Table B holds the same points as the rows below and some others, measured another way and shuffled. Each row below is followed by which row of B it is.
B, 72 rows:
[[-187  -36  124 -174 -210   82  -53 -102   16    1   55  162  -15  126
   260 -236   12 -191    9  -57   35   13  155   80   13 -225   52 -121
   128 -195 -105  -51   88   75 -226   -3 -224   97]
 [  27   10  -32   67  -29 -119 -124 -135  141    9  228   68    1  -72
    97 -148 -123   62  -49 -115  -19   64  -83   42  -42 -119  117  -89
   -36    1  101  125   12   99  -46  -62  -43   20]
 [-323 -164   21 -236  -65  -80  -42  146  -49  160 -105 -127  140   35
   157 -146   87 -156  -31  246 -273 -277  449  -24 -115   69  -73  -69
   225 -372 -200 -271    6   98 -109  -71  112  210]
 [-173 -100   78 -189 -281   24  -61  -15   76   16   76  123  -91  279
   152 -121  -45 -134    4   -7  165   -3  125 -109  -14   -8  -43 -205
    89 -334 -210   -7  169 -106 -311   51  -21  196]
 [ -57  -31  -33  -84 -150 -182 -168  -54  204 -102 -181   40 -115   -4
    53  102  -11  313  127   23  -38   78   42  105 -141  250  -25 -228
  -164   56    6  108   97   13  -96  -31  -60  200]
 [-209 -378  101 -246  -83  148 -312 -137  -40 -116   -5  -63  224  -99
  -110 -281   59 -183   82  -64 -115  -61  176   53 -251   40   63  132
   -10  -58  -27    2  185   49 -210  -19 -481  -40]
 [-167  -22  238    3 -324  101 -191 -293  232 -175   -1  273  -21 -102
   363 -441  -45  -21  182  -80   -2  224  185  350   48 -416  -94 -253
    29  -10  162  101  225  234 -286  -10 -396 -143]
 [ 106 -116   38   94   56 -105   71 -214  108   17  211  178  100 -166
     2 -198 -194 -107 -110  -72 -192  -82  -16   57   15 -243 -151   47
   231  -70  319 -104  -52   99  -80   -1  -14 -214]
 [  18 -280 -207  -61  105 -110 -210    6  -79   -7  -60 -178    2  -77
  -343   76  -90   93  -63  -12  112  -61  -58 -224 -281  319  303  103
   -68  -67  -79   11   -8 -130   27 -143 -112  278]
 [-228 -411   81  -21 -189  122  -89 -184  109  -76   36    5  242 -270
     1 -551 -113 -238   65  142 -175    3  368   94 -104 -264 -296   19
   254 -258  110 -164  137   79 -333  -16 -117 -265]
 [-162  -14  -53 -237  -81  -18  -16  -10  -60  106  -22   -8 -145   97
   201  -40   54  -59   10   -4  -14  -76   50   -1  -66   20  206  -68
    83  -99 -243  -71 -142   81  -98  -60  -72  303]
 [ -43  219    9 -194 -143 -252   51   31  160   35 -156  163 -234  223
   287  292   51  258   46    5  -88  -48    8  117    3  209  -42 -304
   -57    1  -83    3  -44   36  -53   31   96  325]
 [  73 -248  -37   64  127  -42  -19 -184  -26   -5   94   42  132 -245
  -170 -196 -166 -130 -113  -52 -123  -89   10   -6 -105 -152   35  168
   199  -58  237 -137  -72   59  -26  -89 -157 -121]
 [   0 -308  193  -30  -31  122  -49 -304   56  -19  383  196  214 -103
   -19 -443 -158 -396  -64 -179 -171 -114    7   33  -17 -356 -185  162
   277 -145  270  -74   77   91 -269   91 -269 -386]
 [ 185   65 -166  -20 -166 -211   37 -214  335 -214 -128  184 -219  -46
   -53  286 -126  486  107 -110   43  262 -296  169  -91  267 -144 -188
  -254  340  142  201  -38 -122 -122   78    1   65]
 [  40   33 -239   38   59 -312   -8   41  134   47  -58  -96  -41 -121
   -23  159  -99  317  -64   99 -118  -13   -7    0 -128  223   62 -118
   -72   17   17   -6 -132    9   91 -123  253  239]
 [ -80  155  368   52 -184 -136 -130 -165  278   76  305  344  -17  127
   529 -322  -72  -98   34 -124 -217  -83  140  229  180 -392 -209 -338
   157 -204  273   68  224  309 -176   55  -57 -143]
 [ 176 -153   -3 -144   58 -277  -26   75   81    7  152   96  157  318
  -336  378 -126   16 -241 -100  -36 -257 -107 -306 -160  442 -177   27
   -11 -243  100  -20  195 -339  -59  141  134  115]
 [ -44   30 -167 -103   69 -249   39   36   58   49 -176  -73   -8 -131
    52  154   14  229  -25  121 -258  -95   92  107 -134  199   29  -57
    -7   59  -14 -113 -184   90   77  -96  120  215]
 [  83  -70   11   39  132 -113 -171 -114   -6   63  287   47   61  -27
   -43 -101 -112  -76 -143 -190  -40 -102 -126  -70  -84  -86  245   65
    34  -55  140   65    7   88   41  -82 -162   34]
 [   9  204 -341 -156 -166  -88  118 -179  207 -198 -180   27 -145 -192
   140  197   26  460   93  -44  -28  384 -213  349 -123  117   98  -89
  -318  489 -124  155 -266   13  -50  -23  -69  167]
 [  -5 -248  292   87   36 -141 -273 -105  166   46  447  118  392  -16
   -23 -353 -163 -259 -142  -99 -305 -265  189  -51  -55 -172 -263    0
   167 -346  393    7  362  109 -133   49  -75 -319]
 [ 117  167 -218  -60   93 -296   27  -11   81    8  -90   11 -116  -29
    11  333  -24  346  -78  -46  -76    9 -174   70 -111  247  190  -74
  -155  194   17   46 -188   12  150  -84   60  292]
 [-127  -20  -16  -14  -44 -290 -281  174  117   58  -44 -108   82   95
    28   58  -29  195  -61  124  -49 -103  250 -102 -158  263   84 -249
  -106 -284  -49   50  237  -10   28 -126  128  333]
 [ -32   21  -23 -201  112 -287   34   55   57  163  -39  -15  -27   39
   118  212   58  103  -28   62 -409 -329   55   42  -92  282  -84  -53
    90  -24   14 -145 -174  131   49    2  161  184]
 [-150 -199 -150   32 -162  110 -149 -182   -9  -59 -100  -53 -219 -219
    42 -360 -114   16  126   19  268  239   36   20 -103 -186  338  -87
    38  -44 -146   31  -85   77 -157 -213 -220  200]
 [  52   66 -267   -2  114 -297  -28   98   -2   65 -126 -107  -74  -34
   -79  257  -63  285 -128   65   15  -25  -32  -85 -157  264  288  -71
   -93  -12  -71  -18 -143  -38  176 -178  142  406]
 [  19   56 -325   12 -102 -226  117   62  165   95  260  -78  -33   77
     2   77 -189  147 -188   54   98   91 -107 -192  -60  128   14 -131
   -58 -160 -193   63 -109 -199  -95  -18  485  224]
 [  57   47   53 -121  -36 -289  -99  -26  220   13   20  124  -89  155
    70  245  -22  242   21  -65 -181 -134  -75   33  -76  316 -134 -200
  -101   16  104   84   71    9  -51   77   69  138]
 [ 224   19  -51 -197  194 -460  -98  186  107   47  180   20  250  358
  -318  637  -29  218 -301 -135 -221 -345 -169 -253 -223  674  -98   31
  -211  -82  120   75  178 -295  131  138  185  217]
 [-118  141   54  -66 -218 -113    6   15   96   95   69  174 -175  257
   342  -65  -64  -18  -49    0  141   17  104  -26   88 -129   71 -317
    91 -303 -144   -8   69   24 -150  -38   99  282]
 [-129 -232  249   36 -110   56 -146 -190  139   50  532  138  351  -54
   150 -600 -159 -423 -113  -88 -218 -118  208   21   26 -448 -254   18
   257 -349  231  -23  245  141 -288   65  -86 -384]
 [-215 -133   81  -92 -180   11 -106  -73   93  -89  -93   57  183  -97
   135 -263   -2  -59   24   94 -127   29  343  170  -82 -155 -119 -100
    84 -173   37  -91  171   84 -181  -45 -175  -20]
 [ -49   21  -99 -136 -151  -27   66  -39  113  -37  329   66  284  114
    44  -64  -81 -100 -226  -80  -31   79   13   -9  -59  -86  -93   22
   -45 -131  -75   43   93 -158 -182   93   70  -39]
 [ 111   31   35   47  103 -194  118  -30  -10  299  493  160  -78  221
   135  -77 -210 -274 -270 -132  -23 -285 -134 -263  119 -187   63  -37
   324 -372   58 -109 -124   29  -33   -1  277   78]
 [-186  -43  166 -148 -332  120  -27 -270  216 -275 -183  266  142 -149
   268 -280   33   16  151   -2 -156  228  266  449  -20 -298 -289 -144
    13   85  148  -24  182  134 -302   68 -395 -204]
 [  -9 -233   98    9 -161  131  -72 -335  116 -175   78  218   62 -181
    -4 -350 -144 -129   59 -130   17  148   14  160  -40 -305 -108   25
   112   10  224    7  103   56 -262   21 -364 -248]
 [  80   68  -60  -71  -50 -209  -27  -97  181  -92  -99  126  -66    5
    26  215  -41  294    6  -60  -80   50  -88  134  -92  186  -33 -133
  -133  148  116   71    2   -5  -16   10  -57  124]
 [  36 -183  100  142  -81  -27   18 -271  211  -77  248  202  221 -231
    30 -390 -224 -142  -69  -41 -186   35  102  141   20 -372 -316    2
   210 -118  372  -63  106   93 -209   38  -49 -385]
 [  78  208    8   68  -55 -345  166   33  201  167  151  213 -120  189
   259  118 -163   93 -159   32  -82 -122   22  -39  128  -43 -163 -300
   164 -263  100  -80  -32   13  -25   16  410  156]
 [  82  127  166 -130  -21 -216 -128 -133  208  -25  140  230  -28  144
   183  152    9  147   13 -213 -228 -102 -137  164  -28  108  -70 -149
  -111  124  199  144   93  121  -37  100 -163   14]
 [ -19  -81  215 -118 -168  -84 -152 -184  246 -112   76  236   34   85
   106  -59  -39   45   84 -129 -160  -32   19  148  -50   34 -257 -155
   -23   -8  209   92  227   49 -223  127 -207 -120]
 [ 161 -113 -211   41  190 -279   88   19   16  194  270  -55  -15    9
  -194  121 -212   -2 -234  -16  -84 -228 -164 -286  -90  180   45   74
   147 -173   55  -97 -201 -103   47  -45  356  131]
 [  -2    6   -4   92    6 -204  -63  -31  106   81  125   57   31  -51
   114 -113 -128   31  -98   23  -91  -70   98   -1   -8 -107   27 -133
   102 -183  122  -34   23  106    4  -98   97   80]
 [-488 -221  421 -148 -341  313 -214 -153    7   48  281  153  302   11
   511 -887   38 -634   39   28 -160  -71  591  192   88 -716 -136 -110
   375 -529  -51 -143  330  312 -430   -4 -365 -239]
 [-214   40   83 -243 -324  -68  -62   25  125  -37 -255  149 -219  256
   278   57   69  119  132   69   97   40  204   75  -17  118  -45 -358
    -4 -192 -214  -16  137  -29 -236   19  -60  344]
 [ -79   30   18 -122 -146 -149  -83  -65  178  -33 -125   92 -132   40
   186   45    8  195  106   15  -92   16   59  139  -63  118  -44 -228
   -53   12  -11   36   26   77 -112   -1  -41  170]
 [   2  314 -284 -167 -113 -366  263  114  113   76 -553   79 -586  155
   259  572   33  556  103  192   72   45  -57   77   -8  420  106 -410
   -48   89 -264 -123 -360  -31   68  -98  350  678]
 [-169  -60  -11  -23 -212    1 -121  -76  153  -20  254   21  162   -9
   168 -319  -93  -78  -56   -5   -4  110  146   44  -49 -193  -39 -119
    -9 -191  -56   82  157   20 -213  -13   13  -17]
 [ -44  -78  189   16  -39 -152 -149 -112  164   29  115  142   56  -24
   156 -187  -74  -26   18  -31 -230 -137  134   97  -13  -94 -147 -143
   122 -150  233  -15  136  178  -99   -5  -70  -75]
 [ -90 -165 -154 -225  -33  -86   23  111  -24   18  100  -98  296  118
  -177   82  -29  -94 -228   61  -76 -119  138 -172 -196  214  -57  100
    12 -249 -166 -108   65 -240 -111   35  119  141]
 [ -17 -106 -240  -56  -55  -86  -19  -69   30  -37 -152  -58 -178 -107
   -83   46  -85  198   37   35  122  112  -64  -27 -153  151  193  -56
   -46   48 -124    5 -148  -56  -55 -120  -15  270]
 [ -24 -129   34  -46    2 -119   72  -61   95  119  279   67  149   -1
    47 -162 -129 -185 -143    7 -244 -206   87  -53  -14  -86 -228   16
   235 -240  110 -136  -21   27 -149   53  180 -117]
 [-116 -162  -54 -112  -62   75  -55 -167  -41   13  -34   10 -146 -122
    82 -219  -32  -83   76  -32   25   19    3   58  -87 -117  202   12
   118   -1  -92  -62 -155  122 -136 -105 -226  121]
 [  35  -64 -190  -95  -86 -191  -42  -53  174 -158 -268   -9  -53  -97
  -143  244  -42  384   59   48  -28  126  -35   87 -204  350  -43 -104
  -196  164   15   51   -8 -119  -50  -24  -17  188]
 [ -29  -24   46  -67 -103 -166  -79  -95  176  -43 -116  121  -91  -12
   110   29  -36  181   81    9 -126  -18   58  126  -63  100 -106 -187
    -2    2  101    5   41   74  -97   -7  -48   87]
 [  44   64  -84 -118   90 -121  -30    8 -107  156  196   36 -112  200
    51  113  -46  -70 -179 -162   94 -132 -173 -169  -49   43  382   14
    43 -111 -138    9 -124   -9   49  -74  -44  327]
 [-101  -21 -161 -147 -207   38  -48  -95  131 -158  176  -10  254  -39
    22 -118  -32   36  -98  -70   17  244   14  114 -143  -57    9   22
  -197   52 -118  139   96 -113 -190   33 -112  -15]
 [ -59  -45 -132   90  121 -328  -18  121   43  145 -119 -122   76 -175
    24   -9  -88  147 -112  236 -240 -188  281  -22 -102   82   18 -114
   144 -227   82 -204  -88  118  136 -202  279  218]
 [ -32   45  -74  120  109 -428 -309  163  131   90 -132 -150    9  -76
    25  125  -44  375  -30  140 -147 -129  191  -29 -166  292  188 -263
  -137 -131   96   60  112  131  215 -234  155  369]
 [ 307  142  -25  235  158 -398 -106  -98  235   -9  300  165  101  -23
   -88  175 -229  257 -223 -201  -91  -21 -232  -10  -38   45   19  -86
  -134   55  418  181  104    1  159  -32   79  -30]
 [-100    2  -35 -312 -314   43  367 -115   73    2 -167  273 -303  246
   239   97  -20  -72   53   44   72   27   13   47   80  -12 -252 -168
   239 -129 -232 -216 -188 -135 -369  145  103  171]
 [ -40   76  212 -177 -241  -50   71  -94  163   27  234  345  -43  365
   282  -35  -59 -165  -68 -143   -6  -67   11   21  112 -135 -233 -210
   133 -244   18   -1  162  -44 -295  180   -9    1]
 [ -17  -73   57   54   10  -95  -19 -137  103   96  292   99  104  -95
   138 -285 -139 -160  -94  -47 -198 -111   58   38   20 -253  -76  -22
   204 -165  177  -63  -21  161  -92  -23   40 -133]
 [ -35 -119 -106  -48  -23   54   28 -166  -74    5  -62   55 -164 -124
    34 -156  -84  -66    4  -45  116   60  -37   20  -56 -167  254   32
   151  -18  -60  -99 -193   66  -83 -127 -198  150]
 [  18  110 -296 -239  -71 -106  176  -21   91 -131   -1   -3  208  -12
   -39  269   14  199 -175  -36 -111  156  -89  139 -167  175  -20   84
  -211  203 -122   18 -124 -175  -37   60   31  108]
 [ -62  170 -135 -126  -70 -199   82   -7  110  -24 -243   48  -90  -53
   204  185   45  286   16   80 -150   58   78  220  -61   99   31 -167
   -68  116  -57  -56 -144   85   31  -73   36  255]
 [  33 -229  127  205   19 -180  -80 -103  183   82  364  101  246 -112
   -35 -359 -268 -190 -161   25 -206 -179  173  -95   -1 -231 -286  -48
   272 -380  349  -89  180   58 -128   -8  179 -262]
 [-104   82 -278 -386 -113 -197  179  105   46  -50 -515  -56 -193   86
    38  504  151  401   73  181 -112    7   54  113 -192  533  -23 -134
  -135  145 -316 -139 -233 -130  -34    3  119  478]
 [ 157  257 -171  -52 -167 -353  291   28  283   57   81  225 -259  325
   133  416 -166  306 -136  -10   74   43 -209  -81   73  246 -232 -318
   -36  -86  -57   32  -92 -234 -114  128  516  257]
 [-180   40 -480 -202 -261    9  223   74   24 -110 -204 -148   47  -57
     1   85  -15  194 -116  200  209  348  121   35 -162   91  110  -43
  -142  -14 -449  -64 -169 -264 -146  -86  192  349]
 [  19   87    5 -223  -70 -236   49   35  127   28  -42  144  -83  250
    98  314   17  155  -51  -34 -123 -134  -40    5  -55  290 -117 -161
   -23  -50  -37  -24    2  -73  -77   96   96  219]]
Rows of B count from 0, top down.

[ 126  -78  353  224  354 -331 -432  195  202 -165  304  -26   87   82
 -109  -45 -441  444 -320 -242  -24 -115  -46  -80 -214 -137   18  -69
  230] => 71
[ 165  -87 -177  -72 -188 -148  119  -10 -116   61  -15  -20 -199  -15
  151  193  -18  132  -38 -184  -93  198  -46    6 -101  126  239  -23
 -275] => 52
[ 310 -189  228  243  137 -242  -56  -52   34 -128  256 -221  -47   86
  -91 -109 -311  175 -401 -320   29 -325 -198 -175 -457 -354  -81 -181
  141] => 67
[  31 -138  125  153   10 -513 -292  -91  155 -106  103 -129  120   49
  230   21 -381  209 -317  -23 -153   79  177   35  -95 -319   78    7
  -25] => 68
[ 154   60  135  387  -42 -195 -546  178  302   89  196  159  104  -42
  105 -197  -63   30 -126  248 -127  -94   25  -88   59 -376 -127   59
  192] => 5
[   4 -122  -87   17 -254    3  -18   66  -44  184 -276   28 -169  224
   52   31  174   61  174    5   91 -158  168  -92  209  107  163   61
   85] => 40
[-125  187   18 -194  192  -23  324  103  -48  145   57 -126  -71 -416
  114 -169  -21 -108  205 -224 -255  -60  -38  406  -67  128   -2 -253
  152] => 48
[  59 -221   23 -142  -59 -219  -13   66   79    7  -66 -162 -123   95
 -111  -55 -118   43   28 -362   46 -328 -179  -29 -374   36   90  -93
  312] => 38
[ 135  -70   13  -11 -131  -65   19   61 -138  201    0   15 -223 -132
   -1 -105   19  -30  -56 -177 -102  -56 -199  -51 -396   -9  -26 -164
   25] => 15
[-306  -59  -29 -400  -63 -409  121  -33  209  108 -135 -306   54 -319
  157 -314 -145 -374  229 -235 -285 -310  -78  442 -397 -108  -44 -199
  502] => 20
[ -78  -49    9    6  -26 -121   62   13  -97  196 -132   -6  -46  -15
  100  -23  -84   51   72  -35 -105  -48  148   76   20  -18   70  -58
   54] => 32
[ 310  193  -61   95 -181    5    1   31   46  136  213    6 -216 -169
   85   31  289  -29  -52   29    0   18 -172  -31   28   32   14  -49
  -93] => 26
[  11 -121  -13  146   20 -111  195  -92 -156   85 -129  -93   -2  147
  114   74 -171  163  -16  -64  -35  -98  260    2  146 -139  132  -37
  -70] => 11
[ 229   32  132  345 -150   38   89 -183 -276  304   36  -29 -205  -31
   50 -124  160  -40 -268  141   27 -165   28 -221 -111 -296 -177 -165
  -80] => 59
[ 282  235  294  260  303 -389 -462   94  380   91  640   63  224 -257
 -168 -100 -284  106 -279   -8 -106 -192 -412  -42 -416 -341 -200  -75
  348] => 53
[ 185 -163  180  169  374 -249  306 -148  -99 -156  228 -327   58   47
  -38    3 -497  249 -308 -434  -46 -270  -30   28 -315 -320   30 -233
   41] => 39
[  82 -151  183  -47  417 -137  154  194   78 -322  166 -300  -48   37
 -101  -51 -388  346  -78 -629  -14 -265  -78  148 -202   82  149 -219
  233] => 69
[ 144  -64 -360  -70 -385  -23  447 -191 -203  226 -184  -90 -212  -18
  241  157  203 -158  149  -37  -78   50   30   44   67    7  194  -22
 -291] => 63
[ 117  182  -55  125 -160  304  213   78 -332  307 -104  128 -368  -75
  127   37  411   84  100  103   27  123  170  -40  365  256   75  -83
 -255] => 23
[ 114 -202  -14  166  288 -348   61   14  176 -282  153 -184  233  214
   93  190 -554  376  -92 -296  -83  -94  151   87  100 -236  263   37
  -19] => 61
[ 353   70  148  500  395   69 -237  434  141   55  462  280  147 -236
 -127 -244 -353  142  -63 -129 -279 -160 -358  -50 -299 -383 -169 -154
  158] => 56
[ 233 -107   80  141   44 -242 -384  249  298  -34  219   73   35   67
 -122  -52 -212  163  -64 -191  -32 -209 -274 -120 -289 -131   36   13
  282] => 13
[ 151  184 -321  123 -200   21  299  -92 -117  281   23  103  -44 -168
  310  193  171  -64  162  210 -190  249  122  135  363  -48  154   44
 -392] => 10
[ 552   69 -330  111 -432    3  129  -82   63  -59  209  -92 -326   -6
  232  250  377   -3 -118  -37   67  170 -181 -109  148   39  211   55
 -448] => 42
[  38  -11  229  133   46  -59 -238  159   47  141   13   24  -99   71
 -124 -147   11  145  -44  -62   70 -283   -3 -117  -68   -3  -57  -77
  327] => 4
[ 455 -206   -3  463 -124  145 -389  395  254 -412   70   28 -239  432
   79   28  101  422 -138 -134  204 -102  135 -300  454  -22  223  136
  -96] => 17
[-229  278 -225 -470 -140 -118  351   14  230  -18  -69 -335 -134 -454
  394 -123  306 -333  390 -106 -219    9  136  651  328  285  147 -125
  142] => 57
[ -11  -13  199  330  378   21   24  152  -94   77   35   57  103  106
  -44  -40 -292  343    7  -70  -42 -182  244    7  223 -127   46  -79
  118] => 45
[ 114    8  -94    7 -306  -91   53 -153  -11  139 -127 -101 -200  202
   87  182  279   88   23   70  200  -96  164 -111  291  113  179   84
  -48] => 55
[ 256  351  155  174  243   40 -144  239  235  272  473  142   42 -347
 -223 -184   80  -69   80   -8  -65 -327 -448   26 -207  -81 -212 -137
  407] => 25
[ 240  -63   48  104 -130 -158   19 -116 -299  286   83   71 -219  -76
    9   75  -71  128 -285  -90  -82  135 -180 -198 -450  -75    7 -126
 -236] => 58
[  16   19 -100 -106  -21  -59  247   35 -113  136  -30  -62 -121 -160
  110   10  -15   -2  130 -174 -148    5  -27  178  -60   96  116 -123
  -37] => 31
[ 153 -126   35  168  -32 -180 -167   79  371  -79   63 -161   73  192
  -55 -146  -66  -33   53 -108  103 -540  -62  -65   -8 -289  -11   19
  450] => 36
[ 176   71  128  167  187 -336 -231  104  315 -333  390 -193   69 -236
  290 -113 -283  156 -304 -140 -240  128   18  239  -13 -259   28 -101
  -42] => 50
